Below is a small trained network, with its code and all its weights. Each question gives an input and a target symbol and asks what happens when units are switched off, that is, made to give their printed mean instead of their output.

import numpy as np


def w(rows, s, z=0):
    codes = np.array(rows[::2]) - 128.0
    scale = np.full(codes.shape[1], s)
    scale[-1] = z or s
    return codes * scale


def norm(h):
    return h / np.sqrt((h * h).mean(-1, keepdims=True) + 1e-5)


def f(y):
    return np.maximum(y, 0)


def softmax(a):
    e = np.exp(a - a.max(-1, keepdims=True))
    return e / e.sum(-1, keepdims=True)


def log_softmax(a):
    a = a - a.max(-1, keepdims=True)
    return a - np.log(np.exp(a).sum(-1, keepdims=True))


def net(x, mask):
    ids = ['εζηλξπτφ'.index(c) for c in x.split()]
    T = len(ids)
    res = E[ids] + P[:T]
    r = norm(res)
    for j in range(2):
        rows = slice(3 * j, 3 * j + 3)
        q, k, v = (r @ M[0][rows].T for M in (Q, K, V))
        z = softmax(np.where(np.tri(T) > 0, q @ k.T / 3**0.5, -1e9)) @ v
        o = O[0][rows]
        res = res + np.where(mask[j], z, o[:, -1]) @ o[:, :-1]
    y = f(norm(res) @ A[0][:, :-1].T + A[0][:, -1])
    res = res + np.where(mask[2:6], y, B[0][:, -1]) @ B[0][:, :-1]
    return log_softmax(norm(res)[-1] @ U[:, :-1].T + U[:, -1])


Q, K, V, O, A, B = {}, {}, {}, {}, {}, {}
E = w([
[89,157,117,77,160,157,108],'ε',
[125,123,159,169,40,39,34],'ζ',
[78,94,38,169,79,145,127],'η',
[151,89,144,77,3,46,177],'λ',
[197,165,53,179,171,85,1],'ξ',
[194,167,105,135,43,206,108],'π',
[188,27,140,143,145,180,111],'τ',
[215,124,23,41,108,124,140],'φ',
],0.0041)
P = w([
[121,183,218,180,214,109,190],'0',
[128,76,97,178,70,172,65],'1',
[116,64,81,157,52,177,64],'2',
[121,40,75,149,50,170,67],'3',
[131,46,61,149,80,187,65],'4',
[124,29,45,142,83,190,61],'5',
[135,40,35,142,94,212,81],'6',
[137,8,19,145,71,202,60],'7',
[133,4,17,134,84,207,47],'8',
],0.0024)
Q[0] = w([
[114,108,93,170,76,162,144],'h0',
[155,21,72,153,86,122,79],'h0',
[89,173,187,152,123,99,167],'h0',
[101,184,173,105,146,109,179],'h1',
[179,2,5,136,124,158,62],'h1',
[109,161,150,136,155,83,175],'h1',
],0.0063)
K[0] = w([
[198,161,129,117,143,170,76],'h0',
[166,255,148,66,190,185,177],'h0',
[46,5,146,77,59,116,78],'h0',
[89,106,75,108,74,182,68],'h1',
[160,210,184,191,187,65,219],'h1',
[115,92,84,116,93,184,98],'h1',
],0.0052)
V[0] = w([
[123,191,168,173,156,217,40],'h0',
[173,210,112,125,204,16,154],'h0',
[71,189,130,96,146,174,244],'h0',
[93,92,49,134,27,162,228],'h1',
[251,79,121,137,165,166,190],'h1',
[169,158,180,81,2,52,117],'h1',
],0.0038)
O[0] = w([
[48,146,217,85,199,135,92,214],'h0',
[186,56,31,109,190,114,121,80],'h0',
[4,98,54,92,79,177,161,103],'h0',
[172,19,162,51,185,156,143,150],'h1',
[147,200,137,52,89,212,146,191],'h1',
[83,164,149,73,116,13,168,4],'h1',
],0.0037,0.002)
A[0] = w([
[123,64,117,71,184,61,90,225],'n0',
[125,135,89,89,71,165,24,253],'n1',
[146,75,137,100,124,174,143,188],'n2',
[100,42,187,67,26,78,253,63],'n3',
],0.0039,0.00061)
B[0] = w([
[93,72,186,169,154,128,210,155],'n0',
[117,164,152,101,192,85,205,254],'n1',
[116,117,199,54,102,49,52,190],'n2',
[129,178,120,242,252,199,222,158],'n3',
],0.0039,0.0048)
U = w([
[159,64,188,135,148,166,103,192],'ε',
[47,172,170,45,160,118,129,222],'ζ',
[100,152,171,147,66,20,106,113],'η',
[165,218,163,135,57,195,123,66],'λ',
[136,137,154,156,147,100,254,33],'ξ',
[181,189,101,174,190,104,78,11],'π',
[184,141,59,44,111,99,171,83],'τ',
[54,124,70,160,124,164,130,228],'φ',
],0.0059,0.0012)

Each question gives the input, a string of symbols that net reads in full, and the target symbol t.
The units are the heads (3 rows each of Q, K, V and O) and the neurons (one row each of A and B). Each row of codes is followed by its name. A weight is (code - 128) times the scale printed after its matrix; where a second scale follows, it is the last column's (O, A, B and U).
mask holds one flag per unit, heads first, then neurons. A switched-off unit (its flag False) gives its mean, the last column of its rows in O or B, instead of its output. The means were averaged over made-up inputs and are rounded, as every weight is.
A unit's drop is (log p(t) with every unit on - log p(t) with that unit switched off) / (log p(t) with every unit on - log p(t) with every unit switched off).
The circuit of an input: a set's keep is (log p(t) with only the set's units on - log p(t) with every unit switched off) / (log p(t) with every unit on - log p(t) with every unit switched off). Starting from all 6 units, units are removed one at a time, each time the one whose removal leaves the highest keep (on an exact tie, the one counted first), for as long as the keep stays at least 0.8.
circuit, biggest first: the units of the circuit, biggest drop first
unit that matters most: the unit with the biggest drop
top k neurons: the k neurons with the biggest drops, biggest first
heads that matter: for each layer, one digit per head in row order, 1 if its drop is at least 0.15 and else 0, layers parted by /
drop when u is switched off: that unit's drop, to one decimal
input ζ ζ τ, target η: heads that matter	01
input λ ε λ ε, target ξ: heads that matter	01
input ε ε λ λ ε τ ε λ, target φ: heads that matter	11
input λ ε η π φ ε ζ φ, target ξ: circuit, biggest first	[h1, n3, n0]
input ε η η ε η λ η π, target φ: circuit, biggest first	[h0, h1]
input ξ τ ε φ, target π: circuit, biggest first	[h1, h0]
input τ φ τ, target λ: circuit, biggest first	[h1]
input λ ε φ ε ξ η, target ξ: circuit, biggest first	[h1, n3]
input ζ ξ π ζ λ λ, target ξ: heads that matter	00
input τ τ λ ε η, target λ: heads that matter	11
input π τ η ε φ φ, target ζ: heads that matter	10
input φ φ π, target τ: circuit, biggest first	[h0, h1]
input τ ε ε φ φ τ η π η, target λ: circuit, biggest first	[h1, h0]
input π ξ ε ζ ε τ ζ, target ζ: unit that matters most	h0
input τ η ε τ ζ, target λ: heads that matter	01
input η φ ε τ η ε, target ε: heads that matter	01
input η τ ε ξ, target ε: heads that matter	01
input τ η π π ξ π η ε, target λ: heads that matter	11
input ε λ ξ, target φ: heads that matter	10
input π ε τ η η η, target ζ: heads that matter	11
input τ ζ ε ε ε η λ, target λ: top neuron	[n0]
input τ φ ξ τ π ξ π φ λ, target λ: top 2 neurons	[n3, n0]
input λ η η η η ξ λ η, target ξ: top 2 neurons	[n3, n0]
input ε η ξ ξ η ζ ε η τ, target φ: drop when h0 is switched off	0.5
input ξ λ η τ η, target π: drop when h0 is switched off	0.6
input ε τ η λ π ε τ φ ζ, target φ: drop when h1 is switched off	0.4
input ξ φ η η τ ε, target π: drop when h0 is switched off	0.6
input ε η η ε, target φ: top neuron	[n2]
